-48.3 44.6 -32.0 -50.7 13.5
35.6 54.3 -58.9 -41.8 48.6
-30.4 -53.9 54.2 57.9 -14.3
-53.1 -35.7 -53.3 58.9 48.1
58.6 41.2 1.7 -57.8 -37.5
->
-48.3 44.6
35.6 54.3

-53.9 -37.9 35.9 -34.5
6.6 -3.4 -63.3 2.1
59.2 37.7 -21.3 34.2
59.6 14.4 -21.0 16.1
->
-53.9 -37.9
6.6 -3.4

4.6 -9.9 -13.8 -1.2 11.1
10.4 -8.4 6.9 -3.1 -7.1
5.3 -10.3 1.9 -0.9 7.9
16.1 -8.9 -5.2 50.9 -0.8
8.6 -6.8 4.3 1.6 -9.2
->
4.6 -9.9
10.4 -8.4

9.8 6.6 6.3 38.9 24.8
21.8 7.4 11.3 -15.5 12.2
-36.3 -25.2 -26.9 -14.1 -50.1
-11.8 19.6 12.1 1.9 -7.7
->
9.8 6.6
21.8 7.4

28.0 51.7 -41.0
21.2 30.5 -43.6
55.6 33.6 -39.0
->
28.0 51.7
21.2 30.5

-10.3 -27.0 40.4 -30.9
-40.1 21.4 -3.4 42.2
8.1 -0.1 50.1 22.7
-42.4 -8.1 -27.0 33.6
-55.7 -40.0 -5.5 -10.1
->
-10.3 -27.0
-40.1 21.4

37.1 -27.1 -9.2 51.1 36.9
-53.0 -37.5 -13.1 -10.5 -28.2
->
37.1 -27.1
-53.0 -37.5

-42.6 3.2 19.2 16.4 41.6
37.0 -17.6 -24.3 -40.0 -13.5
-41.5 -49.5 43.4 33.3 26.9
-8.8 47.1 -45.9 -10.2 -7.8
->
-42.6 3.2
37.0 -17.6

-28.7 23.7 60.5 -8.5 -57.2
13.7 -44.9 -46.1 -14.6 61.0
-40.7 -53.1 16.8 16.7 -0.2
->
-28.7 23.7
13.7 -44.9
